Below is a small trained network, with its code and all its weights. Each question gives an input and a class and asks what happens when units are switched off, that is, made to give their printed mean instead of their output.

import numpy as np


def w(rows, s, z=0):
    codes = np.array(rows[::2]) - 128.0
    scale = np.full(codes.shape[1], s)
    scale[-1] = z or s
    return codes * scale


def norm(h):
    return h / np.sqrt((h * h).mean(-1, keepdims=True) + 1e-5)


def f(y):
    return y / 2 * (1 + np.tanh(0.7978845608 * (y + 0.044715 * y**3)))


def log_softmax(a):
    a = a - a.max(-1, keepdims=True)
    return a - np.log(np.exp(a).sum(-1, keepdims=True))


def net(x, mask):
    res = np.array(x, float).reshape(1, 5) / 4 @ E
    u = 0
    for l in range(3):
        y = f(norm(res) @ A[l][:, :-1].T + A[l][:, -1])
        res = res + np.where(mask[u : u + 9], y, B[l][:, -1]) @ B[l][:, :-1]
        u += 9
    return log_softmax(norm(res)[-1] @ U[:, :-1].T + U[:, -1])


A, B = {}, {}
E = w([
[187,71,211,145,195,90,33,97],'x0',
[128,130,129,129,128,128,128,128],'x1',
[104,113,224,130,70,204,139,51],'x2',
[255,152,151,94,32,130,113,179],'x3',
[150,162,132,116,125,60,160,78],'x4',
],0.0064)
A[0] = w([
[155,142,137,74,116,2,236,41,110],'0.n1',
[195,131,118,38,43,96,146,139,139],'0.n2',
[118,225,76,88,141,189,159,117,2],'0.n3',
[84,147,80,173,166,156,143,79,38],'0.n4',
[112,137,93,122,81,209,182,50,109],'0.n5',
[116,52,92,153,108,211,87,197,79],'0.n6',
[79,151,109,130,213,145,164,54,156],'0.n7',
[132,118,66,98,167,96,137,189,110],'0.n8',
[110,98,122,174,155,236,110,229,96],'0.n9',
],0.0078,0.0047)
B[0] = w([
[74,207,192,1,216,141,111,130,221],'0.n1',
[142,152,101,206,172,216,160,128,252],'0.n2',
[117,70,147,135,126,26,187,182,148],'0.n3',
[177,199,131,191,163,113,199,99,166],'0.n4',
[118,97,143,134,76,96,126,131,222],'0.n5',
[97,194,189,58,216,133,155,133,160],'0.n6',
[218,145,108,144,122,200,136,132,255],'0.n7',
[51,161,64,148,72,145,43,125,192],'0.n8',
[107,216,187,43,176,99,154,92,177],'0.n9',
],0.0086,0.0049)
A[1] = w([
[78,184,77,184,112,53,40,111,49],'1.n1',
[83,118,124,54,129,139,235,184,129],'1.n2',
[111,93,185,132,185,117,21,119,108],'1.n3',
[42,92,29,109,41,121,183,173,97],'1.n4',
[93,19,160,142,55,152,150,42,77],'1.n5',
[177,10,130,163,141,90,84,111,3],'1.n6',
[129,162,140,151,106,170,140,74,127],'1.n7',
[54,122,74,204,191,90,168,2,75],'1.n8',
[93,142,203,101,57,160,132,28,98],'1.n9',
],0.0076,0.0048)
B[1] = w([
[139,132,105,118,77,105,60,200,165],'1.n1',
[181,72,195,122,155,91,107,29,233],'1.n2',
[139,139,173,161,82,45,220,82,217],'1.n3',
[155,73,230,160,69,46,125,34,216],'1.n4',
[129,171,82,117,73,93,44,190,175],'1.n5',
[112,203,198,151,121,29,191,97,141],'1.n6',
[111,103,103,194,149,132,87,181,221],'1.n7',
[141,104,127,157,108,243,164,253,193],'1.n8',
[86,145,24,94,142,83,51,178,253],'1.n9',
],0.0081,0.0039)
A[2] = w([
[235,118,90,178,109,238,157,164,19],'2.n1',
[74,153,205,15,162,166,137,186,128],'2.n2',
[85,124,37,131,79,81,20,152,8],'2.n3',
[175,118,97,204,135,215,141,142,66],'2.n4',
[210,33,150,102,158,153,76,156,88],'2.n5',
[190,43,162,151,82,71,169,67,109],'2.n6',
[65,96,56,125,75,111,1,175,3],'2.n7',
[79,95,184,123,97,169,65,86,124],'2.n8',
[152,170,213,113,188,90,141,217,152],'2.n9',
],0.0091,0.0043)
B[2] = w([
[127,53,119,200,197,209,210,153,253],'2.n1',
[103,209,122,53,199,107,97,71,215],'2.n2',
[202,110,71,111,99,92,47,198,211],'2.n3',
[196,79,112,180,166,187,185,161,237],'2.n4',
[133,137,105,124,235,154,153,132,129],'2.n5',
[40,76,156,176,86,87,166,148,209],'2.n6',
[213,157,78,142,70,48,10,171,214],'2.n7',
[195,145,57,134,114,105,111,156,151],'2.n8',
[107,119,102,104,75,168,126,102,225],'2.n9',
],0.012,0.0061)
U = w([
[84,208,144,29,214,151,128,58,251],'0',
[181,45,81,248,195,243,234,208,102],'1',
[198,129,28,161,48,37,21,231,41],'2',
[33,42,217,202,15,27,211,88,88],'3',
],0.015,0.0027)

Each question gives the input, the list of numbers given to net, and the class t.
The units are the neurons (one row each of A and B). Each row of codes is followed by its name. A weight is (code - 128) times the scale printed after its matrix; where a second scale follows, it is the last column's (A, B and U).
mask holds one flag per neuron, layer by layer. A switched-off neuron (its flag False) gives its mean, the last column of its row in B, instead of its output. The means were averaged over made-up inputs and are rounded, as every weight is.
A unit's drop is (log p(t) with every unit on - log p(t) with that unit switched off) / (log p(t) with every unit on - log p(t) with every unit switched off).
The circuit of an input: a set's keep is (log p(t) with only the set's units on - log p(t) with every unit switched off) / (log p(t) with every unit on - log p(t) with every unit switched off). Starting from the 12 units with the biggest drops (on a tie, the unit counted first), units are removed one at a time, each time the one whose removal leaves the highest keep (on an exact tie, the one counted first), for as long as the keep stays at least 0.8.
circuit, biggest first: the units of the circuit, biggest drop first
most important unit: the unit with the biggest drop
top k neurons: the k neurons with the biggest drops, biggest first
top k neurons in layer l: the k neurons of layer l with the biggest drops, biggest first
input [-7,7,-5,-3,1], class 3: most important unit	1.n4
input [-4,0,-2,4,3], class 1: top 2 neurons in layer 0	(0.n2; 0.n9)
input [4,-1,7,8,6], class 1: top 2 neurons	(0.n2; 0.n8)
input [8,-6,4,8,1], class 1: top 3 neurons in layer 0	(0.n2; 0.n5; 0.n3)
input [5,-4,4,1,1], class 3: circuit, biggest first	(1.n3; 2.n6)
input [-8,4,-5,7,1], class 3: top 3 neurons	(1.n4; 0.n7; 0.n3)
input [-6,-4,6,0,4], class 2: top 4 neurons	(1.n9; 0.n5; 1.n5; 1.n3)
input [-3,0,5,6,6], class 0: top 3 neurons	(0.n1; 0.n7; 1.n8)
input [-8,-5,2,-7,1], class 3: top 3 neurons	(1.n4; 0.n2; 0.n3)
input [-1,5,5,2,4], class 2: top 2 neurons	(1.n9; 0.n5)
input [8,-6,6,-7,-7], class 3: top 4 neurons	(1.n3; 0.n2; 0.n1; 2.n4)
input [3,1,-8,-7,0], class 2: top 2 neurons in layer 1	(1.n1; 1.n2)
input [2,-3,5,0,4], class 2: top 2 neurons	(1.n9; 0.n6)
input [-7,-3,-3,-7,8], class 0: top 2 neurons	(0.n1; 0.n2)
input [-4,-2,1,-2,-5], class 0: circuit, biggest first	(0.n9)
input [-6,-5,5,-7,7], class 0: top 2 neurons	(0.n1; 0.n2)
input [6,-6,-7,0,-8], class 0: top 2 neurons in layer 0	(0.n6; 0.n9)
input [-5,3,-2,-4,-6], class 0: top 2 neurons in layer 0	(0.n9; 0.n6)
input [-3,5,5,-4,-4], class 2: top 2 neurons in layer 0	(0.n2; 0.n5)
input [-5,-6,-2,8,5], class 1: circuit, biggest first	(0.n2)
